Here is a tiny trained network, its code and every weight. The questions are about switching its units off for an input and a class, where a switched-off unit gives its printed mean instead of its output.

import numpy as np


def w(rows, s, z=0):
    codes = np.array(rows[::2]) - 128.0
    scale = np.full(codes.shape[1], s)
    scale[-1] = z or s
    return codes * scale


def norm(h):
    return h / np.sqrt((h * h).mean(-1, keepdims=True) + 1e-5)


def f(y):
    return y / 2 * (1 + np.tanh(0.7978845608 * (y + 0.044715 * y**3)))


def log_softmax(a):
    a = a - a.max(-1, keepdims=True)
    return a - np.log(np.exp(a).sum(-1, keepdims=True))


def net(x, mask):
    res = np.array(x, float).reshape(1, 7) / 4 @ E
    u = 0
    for l in range(2):
        y = f(norm(res) @ A[l][:, :-1].T + A[l][:, -1])
        res = res + np.where(mask[u : u + 11], y, B[l][:, -1]) @ B[l][:, :-1]
        u += 11
    return log_softmax(norm(res)[-1] @ U[:, :-1].T + U[:, -1])


A, B = {}, {}
E = w([
[148,176,139,90,156,158],'x0',
[131,124,172,164,170,122],'x1',
[137,115,130,111,138,122],'x2',
[123,123,125,125,136,130],'x3',
[86,126,182,90,102,116],'x4',
[144,62,149,130,92,252],'x5',
[182,129,155,125,88,96],'x6',
],0.014)
A[0] = w([
[146,213,144,83,198,210,134],'L0N0',
[128,153,129,115,166,78,191],'L0N1',
[32,8,94,220,133,94,135],'L0N2',
[193,93,136,96,133,134,48],'L0N3',
[160,84,222,182,217,107,35],'L0N4',
[147,81,190,177,126,193,12],'L0N5',
[210,111,157,129,111,136,2],'L0N6',
[143,115,9,22,57,116,64],'L0N7',
[156,120,202,185,214,124,127],'L0N8',
[7,163,174,60,76,113,119],'L0N9',
[182,144,17,174,166,149,152],'L0N10',
],0.011,0.008)
B[0] = w([
[174,179,125,38,72,104,229],'L0N0',
[160,136,146,97,93,173,230],'L0N1',
[201,165,145,96,48,96,254],'L0N2',
[86,107,104,94,134,103,121],'L0N3',
[65,195,117,199,87,153,169],'L0N4',
[120,105,77,83,107,147,175],'L0N5',
[89,99,101,132,154,101,124],'L0N6',
[70,212,153,210,97,171,191],'L0N7',
[78,159,118,151,72,159,214],'L0N8',
[159,123,210,171,162,128,224],'L0N9',
[156,122,249,152,141,127,250],'L0N10',
],0.014,0.0056)
A[1] = w([
[155,110,110,185,11,80,221],'L1N0',
[203,96,155,32,121,127,251],'L1N1',
[86,177,117,140,163,27,104],'L1N2',
[245,172,57,203,190,157,127],'L1N3',
[112,186,123,146,184,24,177],'L1N4',
[167,203,215,172,108,156,134],'L1N5',
[144,219,155,156,143,56,128],'L1N6',
[105,147,99,89,221,2,42],'L1N7',
[60,134,57,77,60,121,166],'L1N8',
[133,140,79,127,182,67,96],'L1N9',
[53,152,141,157,103,202,3],'L1N10',
],0.011,0.0034)
B[1] = w([
[121,228,100,38,240,132,205],'L1N0',
[134,86,46,218,168,30,192],'L1N1',
[96,70,163,130,51,241,138],'L1N2',
[120,101,249,151,106,142,136],'L1N3',
[158,96,143,134,72,255,149],'L1N4',
[49,62,74,154,216,64,247],'L1N5',
[144,15,50,117,87,217,188],'L1N6',
[151,4,112,90,135,171,130],'L1N7',
[100,96,120,204,189,116,138],'L1N8',
[166,71,95,135,79,181,123],'L1N9',
[164,132,51,155,118,102,146],'L1N10',
],0.0085,0.016)
U = w([
[148,60,97,95,87,185,72],'0',
[96,130,106,136,145,103,254],'1',
[62,208,149,170,84,167,84],'2',
[99,117,93,118,171,96,163],'3',
[138,101,252,133,140,103,100],'4',
[177,200,152,65,75,85,80],'5',
[86,118,86,132,155,101,116],'6',
],0.016,0.0074)

Each question gives the input, the list of numbers given to net, and the class t.
The units are the neurons (one row each of A and B). Each row of codes is followed by its name. A weight is (code - 128) times the scale printed after its matrix; where a second scale follows, it is the last column's (A, B and U).
mask holds one flag per neuron, layer by layer. A switched-off neuron (its flag False) gives its mean, the last column of its row in B, instead of its output. The means were averaged over made-up inputs and are rounded, as every weight is.
A unit's drop is (log p(t) with every unit on - log p(t) with that unit switched off) / (log p(t) with every unit on - log p(t) with every unit switched off).
The circuit of an input: a set's keep is (log p(t) with only the set's units on - log p(t) with every unit switched off) / (log p(t) with every unit on - log p(t) with every unit switched off). Starting from the 12 units with the biggest drops (on a tie, the unit counted first), units are removed one at a time, each time the one whose removal leaves the highest keep (on an exact tie, the one counted first), for as long as the keep stays at least 0.8.
circuit, biggest first: the units of the circuit, biggest drop first
most important unit: the unit with the biggest drop
k most important neurons: the k neurons with the biggest drops, biggest first
k most important neurons of layer l: the k neurons of layer l with the biggest drops, biggest first
input [0,8,-2,1,8,2,-7], class 2: circuit, biggest first => [L0N8]
input [-6,0,-1,5,-6,0,-4], class 4: 2 most important neurons => [L0N10 L0N0]
input [4,-5,8,2,-3,7,6], class 6: 2 most important neurons => [L1N1 L0N1]
input [-7,-4,0,-6,-8,3,-5], class 4: 2 most important neurons of layer 0 => [L0N10 L0N0]
input [7,-6,-5,6,-1,0,8], class 3: 2 most important neurons of layer 0 => [L0N2 L0N8]
input [-1,3,-6,-8,7,-8,2], class 0: circuit, biggest first => [L1N6 L1N4 L1N2]
input [-7,-4,-4,0,4,-6,-2], class 5: 3 most important neurons of layer 0 => [L0N2 L0N1 L0N10]
input [6,-8,-4,-5,-3,7,5], class 2: 2 most important neurons of layer 0 => [L0N7 L0N2]
input [2,-5,5,-4,3,4,0], class 2: 4 most important neurons => [L0N7 L1N1 L1N6 L0N2]
input [5,-7,-2,-6,2,4,-4], class 2: 3 most important neurons => [L0N7 L1N0 L1N6]
input [8,-3,-8,3,8,1,7], class 4: 3 most important neurons => [L0N9 L1N0 L0N2]
input [3,0,3,-6,7,0,-6], class 4: 2 most important neurons => [L0N9 L1N0]
input [-7,6,0,0,2,-3,3], class 5: 2 most important neurons of layer 0 => [L0N2 L0N7]
input [-8,6,4,-6,0,-8,-3], class 0: most important unit => L1N6
input [-1,-4,0,6,-5,-6,-3], class 0: circuit, biggest first => [L1N6 L1N4]
input [-5,-7,-3,-4,0,5,7], class 2: 4 most important neurons => [L0N7 L1N5 L1N1 L1N6]
input [-8,4,-6,6,7,-2,5], class 5: 3 most important neurons => [L0N2 L0N10 L1N0]
input [3,7,-1,2,5,-3,7], class 2: circuit, biggest first => [L0N4 L0N8]
input [-8,2,-8,6,-5,7,4], class 5: circuit, biggest first => [L0N2 L1N6]
input [7,5,7,-1,1,-3,-4], class 5: most important unit => L0N0
input [-1,-4,-4,-6,-8,-7,-1], class 4: circuit, biggest first => [L0N10 L1N3]
input [-7,2,3,5,1,-5,-6], class 5: 2 most important neurons of layer 0 => [L0N2 L0N1]
input [8,-2,3,-8,8,1,6], class 1: 2 most important neurons of layer 0 => [L0N10 L0N2]
input [5,7,5,-2,5,-5,3], class 2: 3 most important neurons of layer 1 => [L1N1 L1N0 L1N4]
